Below are the code and all the weights of a small trained network. Each question names an input and a class and asks about switching units off, where a switched-off unit gives its printed mean instead of its output.

import numpy as np


def w(rows, s, z=0):
    codes = np.array(rows[::2]) - 128.0
    scale = np.full(codes.shape[1], s)
    scale[-1] = z or s
    return codes * scale


def f(y):
    return np.maximum(y, 0)


def log_softmax(a):
    a = a - a.max(-1, keepdims=True)
    return a - np.log(np.exp(a).sum(-1, keepdims=True))


def net(x, mask):
    res = np.array(x, float).reshape(1, 7) / 4 @ E
    y = f(res @ A[0][:, :-1].T + A[0][:, -1])
    res = res + np.where(mask, y, B[0][:, -1]) @ B[0][:, :-1]
    return log_softmax(res[-1] @ U[:, :-1].T + U[:, -1])


A, B = {}, {}
E = w([
[103,164,110,38,75,119,175,105,10],'x0',
[238,49,132,127,154,154,119,133,57],'x1',
[137,73,62,125,175,63,181,90,108],'x2',
[189,185,158,91,51,96,115,136,136],'x3',
[196,175,132,110,180,248,243,93,179],'x4',
[211,245,59,129,118,80,105,2,168],'x5',
[170,157,95,120,175,97,80,253,68],'x6',
],0.0091)
A[0] = w([
[97,135,133,132,120,111,137,129,118,89],'N1',
[151,132,109,130,133,115,114,116,140,2],'N2',
[137,110,120,133,141,116,118,101,143,9],'N3',
[153,103,91,161,161,103,112,78,131,78],'N4',
[85,120,104,132,170,136,161,113,135,93],'N5',
[149,112,84,174,148,112,108,95,125,115],'N6',
[149,120,132,152,147,201,117,161,131,99],'N7',
[111,136,151,105,109,133,155,156,133,44],'N8',
[173,140,148,103,113,133,128,114,89,20],'N9',
[83,139,122,171,154,112,130,133,146,121],'N10',
[137,128,115,110,158,132,103,137,142,64],'N11',
[89,138,133,155,152,123,128,126,138,109],'N12',
[138,203,114,81,107,161,160,57,115,125],'N13',
[107,137,131,94,86,112,133,74,118,100],'N14',
[101,83,118,109,129,152,155,84,149,76],'N15',
[147,187,106,116,134,87,93,193,120,136],'N16',
[168,135,146,132,85,108,90,152,116,52],'N17',
[166,111,97,152,156,98,111,80,136,109],'N18',
[120,125,118,108,144,137,135,136,110,4],'N19',
[173,135,120,105,155,142,170,115,129,35],'N20',
[160,122,133,147,168,186,120,172,147,87],'N21',
[129,76,129,97,150,146,132,172,7,111],'N22',
[144,168,107,121,130,101,102,178,127,110],'N23',
[131,145,126,111,122,133,141,111,130,109],'N24',
[209,133,99,117,165,142,183,122,131,120],'N25',
[85,124,107,136,145,133,147,119,150,106],'N26',
[119,76,139,155,137,94,105,165,144,55],'N27',
],0.018,0.0063)
B[0] = w([
[128,134,104,159,118,130,105,111,130,151],'N1',
[150,118,140,166,96,126,123,127,123,143],'N2',
[135,149,137,119,124,135,125,117,112,141],'N3',
[148,196,112,109,138,108,66,102,87,181],'N4',
[73,95,144,111,126,84,158,169,102,166],'N5',
[137,170,97,114,113,106,72,101,103,180],'N6',
[132,117,155,95,170,162,183,120,189,176],'N7',
[164,131,93,153,130,125,108,98,124,152],'N8',
[122,182,115,118,114,160,108,152,177,160],'N9',
[90,171,132,125,84,130,118,180,168,174],'N10',
[115,142,118,113,116,120,128,122,146,141],'N11',
[112,140,117,129,109,129,129,152,165,160],'N12',
[200,178,102,157,121,240,58,76,167,205],'N13',
[151,166,138,127,107,145,76,129,153,173],'N14',
[90,135,133,90,122,76,125,146,97,170],'N15',
[91,162,116,112,108,48,71,109,55,227],'N16',
[97,89,148,104,154,83,167,124,87,184],'N17',
[154,141,120,163,121,126,76,88,105,188],'N18',
[108,116,133,142,131,140,118,141,120,137],'N19',
[188,92,125,123,153,132,137,71,112,162],'N20',
[147,151,173,82,175,170,166,113,201,181],'N21',
[87,10,74,253,51,68,134,173,100,254],'N22',
[99,172,106,100,118,82,90,123,60,195],'N23',
[141,119,110,127,123,139,94,131,139,146],'N24',
[210,96,133,155,203,138,131,84,38,195],'N25',
[67,142,137,109,99,113,134,195,149,161],'N26',
[145,165,130,104,116,176,107,123,171,196],'N27',
],0.012,0.021)
U = w([
[164,62,148,146,178,254,209,149,164,84],'0',
[106,155,168,54,228,86,185,141,82,7],'1',
[200,163,92,157,138,138,60,72,45,246],'2',
[51,88,87,162,87,18,111,190,51,208],'3',
[120,225,103,111,114,183,66,142,170,106],'4',
],0.009,0.0014)

Each question gives the input, the list of numbers given to net, and the class t.
The units are the neurons (one row each of A and B). Each row of codes is followed by its name. A weight is (code - 128) times the scale printed after its matrix; where a second scale follows, it is the last column's (A, B and U).
mask holds one flag per neuron, in row order. A switched-off neuron (its flag False) gives its mean, the last column of its row in B, instead of its output. The means were averaged over made-up inputs and are rounded, as every weight is.
A unit's drop is (log p(t) with every unit on - log p(t) with that unit switched off) / (log p(t) with every unit on - log p(t) with every unit switched off).
The circuit of an input: a set's keep is (log p(t) with only the set's units on - log p(t) with every unit switched off) / (log p(t) with every unit on - log p(t) with every unit switched off). Starting from the 12 units with the biggest drops (on a tie, the unit counted first), units are removed one at a time, each time the one whose removal leaves the highest keep (on an exact tie, the one counted first), for as long as the keep stays at least 0.8.
circuit, biggest first: the units of the circuit, biggest drop first
k most important neurons: the k neurons with the biggest drops, biggest first
drop of u: that unit's drop, to one decimal
input [4,-6,2,7,4,-1,0], class 4: 3 most important neurons => N22, N25, N18
input [-5,-7,-7,3,1,-3,5], class 4: most important neuron => N22
input [-7,-8,0,-6,6,-1,-5], class 1: circuit, biggest first => N22, N5
input [-6,2,8,-8,7,1,-3], class 1: circuit, biggest first => N5, N22
input [-7,5,5,7,-2,-6,-7], class 4: circuit, biggest first => N22, N25
input [5,-1,-8,4,6,-5,-3], class 4: 4 most important neurons => N13, N25, N22, N17
input [-4,-6,3,3,-6,-8,-7], class 4: 3 most important neurons => N22, N27, N16
input [-7,8,2,1,5,-1,-1], class 0: 2 most important neurons => N21, N7
input [1,-7,-4,-3,4,-6,-5], class 4: 3 most important neurons => N22, N16, N17
input [-2,2,-6,3,-4,1,-4], class 3: 3 most important neurons => N13, N21, N25
input [-2,-1,6,7,7,-7,-4], class 0: 2 most important neurons => N16, N23
input [2,1,0,8,7,-6,7], class 3: 2 most important neurons => N22, N13
input [8,-2,1,-6,2,1,3], class 3: 2 most important neurons => N22, N5
input [-7,-4,-2,3,0,-8,8], class 4: circuit, biggest first => N21
input [-6,3,-8,8,-1,4,6], class 3: 4 most important neurons => N16, N23, N13, N17
input [-4,-1,1,-1,6,-2,-7], class 0: 2 most important neurons => N16, N23
input [1,-7,2,6,-6,5,-1], class 2: drop of N7 => 0.1
input [5,7,5,-2,-6,4,2], class 3: drop of N22 => 3.2
input [-4,-2,-5,6,2,-1,-3], class 0: drop of N16 => 0.3
